Below are the code and all the weights of a small trained network. Each question names an input and a class and asks about switching units off, where a switched-off unit gives its printed mean instead of its output.

import numpy as np


def w(rows, s, z=0):
    codes = np.array(rows[::2]) - 128.0
    scale = np.full(codes.shape[1], s)
    scale[-1] = z or s
    return codes * scale


def f(y):
    return y / 2 * (1 + np.tanh(0.7978845608 * (y + 0.044715 * y**3)))


def log_softmax(a):
    a = a - a.max(-1, keepdims=True)
    return a - np.log(np.exp(a).sum(-1, keepdims=True))


def net(x, mask):
    res = np.array(x, float).reshape(1, 7) / 4 @ E
    y = f(res @ A[0][:, :-1].T + A[0][:, -1])
    res = res + np.where(mask, y, B[0][:, -1]) @ B[0][:, :-1]
    return log_softmax(res[-1] @ U[:, :-1].T + U[:, -1])


A, B = {}, {}
E = w([
[156,137,132,152,68,156,99,87,123,165,154],'x0',
[77,80,80,158,223,150,166,70,95,187,163],'x1',
[134,120,110,130,142,174,125,142,94,49,162],'x2',
[212,219,179,184,224,168,235,115,129,95,83],'x3',
[100,142,125,108,145,154,119,151,109,116,111],'x4',
[2,189,234,156,89,112,134,156,135,135,185],'x5',
[170,118,180,172,123,88,92,46,54,132,134],'x6',
],0.0083)
A[0] = w([
[34,151,245,109,119,146,154,92,151,101,200,40],'neuron 0',
[50,129,80,157,196,191,170,74,86,163,191,148],'neuron 1',
[177,219,167,56,90,136,98,166,98,53,159,86],'neuron 2',
[140,105,166,174,121,55,79,83,1,105,102,76],'neuron 3',
[118,175,145,157,151,151,175,94,166,97,87,74],'neuron 4',
[82,52,118,117,84,75,78,136,77,94,164,4],'neuron 5',
[190,135,168,162,135,176,171,126,121,140,107,49],'neuron 6',
[170,156,178,171,166,189,163,169,131,65,183,125],'neuron 7',
[161,202,131,163,141,107,177,150,85,166,152,65],'neuron 8',
],0.0083,0.0044)
B[0] = w([
[234,30,119,162,153,232,130,1,196,45,29,254],'neuron 0',
[213,167,179,132,89,8,163,138,193,75,196,239],'neuron 1',
[213,202,147,86,147,67,203,162,122,124,168,212],'neuron 2',
[36,223,35,124,145,179,204,68,151,110,79,214],'neuron 3',
[36,33,127,78,117,137,65,168,30,171,184,172],'neuron 4',
[105,117,203,79,122,136,31,133,76,200,203,222],'neuron 5',
[35,153,148,62,145,253,124,103,52,174,201,174],'neuron 6',
[79,102,158,202,185,134,59,194,166,188,172,200],'neuron 7',
[90,92,130,65,98,144,105,161,112,156,166,160],'neuron 8',
],0.0075,0.0077)
U = w([
[55,88,144,38,141,172,83,159,118,196,178,21],'0',
[231,40,83,54,171,237,168,82,163,74,48,114],'1',
[63,214,75,88,138,144,185,127,184,89,109,250],'2',
[198,222,184,74,121,2,191,139,154,119,167,2],'3',
[162,130,136,142,139,116,109,167,106,117,96,235],'4',
],0.0071,0.007)

Each question gives the input, the list of numbers given to net, and the class t.
The units are the neurons (one row each of A and B). Each row of codes is followed by its name. A weight is (code - 128) times the scale printed after its matrix; where a second scale follows, it is the last column's (A, B and U).
mask holds one flag per neuron, in row order. A switched-off neuron (its flag False) gives its mean, the last column of its row in B, instead of its output. The means were averaged over made-up inputs and are rounded, as every weight is.
A unit's drop is (log p(t) with every unit on - log p(t) with that unit switched off) / (log p(t) with every unit on - log p(t) with every unit switched off).
The circuit of an input: a set's keep is (log p(t) with only the set's units on - log p(t) with every unit switched off) / (log p(t) with every unit on - log p(t) with every unit switched off). Starting from all 9 units, units are removed one at a time, each time the one whose removal leaves the highest keep (on an exact tie, the one counted first), for as long as the keep stays at least 0.8.
circuit, biggest first: the units of the circuit, biggest drop first
unit that matters most: the unit with the biggest drop
top k neurons: the k neurons with the biggest drops, biggest first
drop of u: that unit's drop, to one decimal
input [-2,-7,-5,-5,2,-2,-5], class 3: circuit, biggest first => [neuron 0; neuron 2]
input [-1,6,-5,1,6,0,1], class 3: top neuron => [neuron 1]
input [4,-5,1,-8,-5,-6,-5], class 0: top 3 neurons => [neuron 0; neuron 5; neuron 1]
input [6,3,-2,6,4,-6,3], class 0: circuit, biggest first => [neuron 0; neuron 6]
input [5,-6,0,-2,-8,-1,-1], class 3: top 2 neurons => [neuron 0; neuron 2]
input [-1,6,3,5,3,6,-5], class 1: top 2 neurons => [neuron 0; neuron 5]
input [-2,-2,0,4,1,-6,-8], class 2: top 3 neurons => [neuron 0; neuron 5; neuron 7]
input [-3,-4,0,4,-5,6,5], class 1: top 2 neurons => [neuron 0; neuron 1]
input [-7,-1,0,-8,-5,-8,5], class 0: top 2 neurons => [neuron 5; neuron 0]
input [-1,8,1,4,6,-6,8], class 2: circuit, biggest first => [neuron 3; neuron 0]
input [7,4,-8,-4,3,-6,-4], class 4: circuit, biggest first => [neuron 0; neuron 3; neuron 6]
input [6,-4,5,5,-3,0,3], class 0: top 3 neurons => [neuron 6; neuron 7; neuron 1]
input [0,-5,6,4,-7,0,6], class 2: top 2 neurons => [neuron 3; neuron 1]
input [-2,-6,-1,8,-2,-5,2], class 0: unit that matters most => neuron 6
input [-1,3,-5,4,-6,3,5], class 2: circuit, biggest first => [neuron 3; neuron 5]
input [-2,6,4,7,-1,5,4], class 0: top 2 neurons => [neuron 4; neuron 7]
input [-3,5,7,6,0,4,0], class 4: top 2 neurons => [neuron 1; neuron 5]
input [3,7,6,7,1,-2,-7], class 0: circuit, biggest first => [neuron 4; neuron 7]
input [-5,-7,5,-7,-7,-2,3], class 0: top 2 neurons => [neuron 5; neuron 1]
input [4,-3,3,-3,-1,6,7], class 2: circuit, biggest first => [neuron 3]
input [1,7,7,7,1,8,-1], class 1: top 3 neurons => [neuron 0; neuron 5; neuron 2]
input [-6,5,8,-4,5,-3,-5], class 4: top 4 neurons => [neuron 0; neuron 3; neuron 2; neuron 1]
input [0,5,-6,8,-6,1,4], class 0: circuit, biggest first => [neuron 4; neuron 6]
input [-3,8,-5,-6,5,5,-7], class 3: drop of neuron 2 => -0.1
input [-1,4,2,1,-5,-1,3], class 3: drop of neuron 5 => -0.1
input [-2,-1,5,-3,-6,2,8], class 2: drop of neuron 3 => 1.1
input [3,6,-8,-3,2,-5,0], class 4: drop of neuron 0 => 1.3
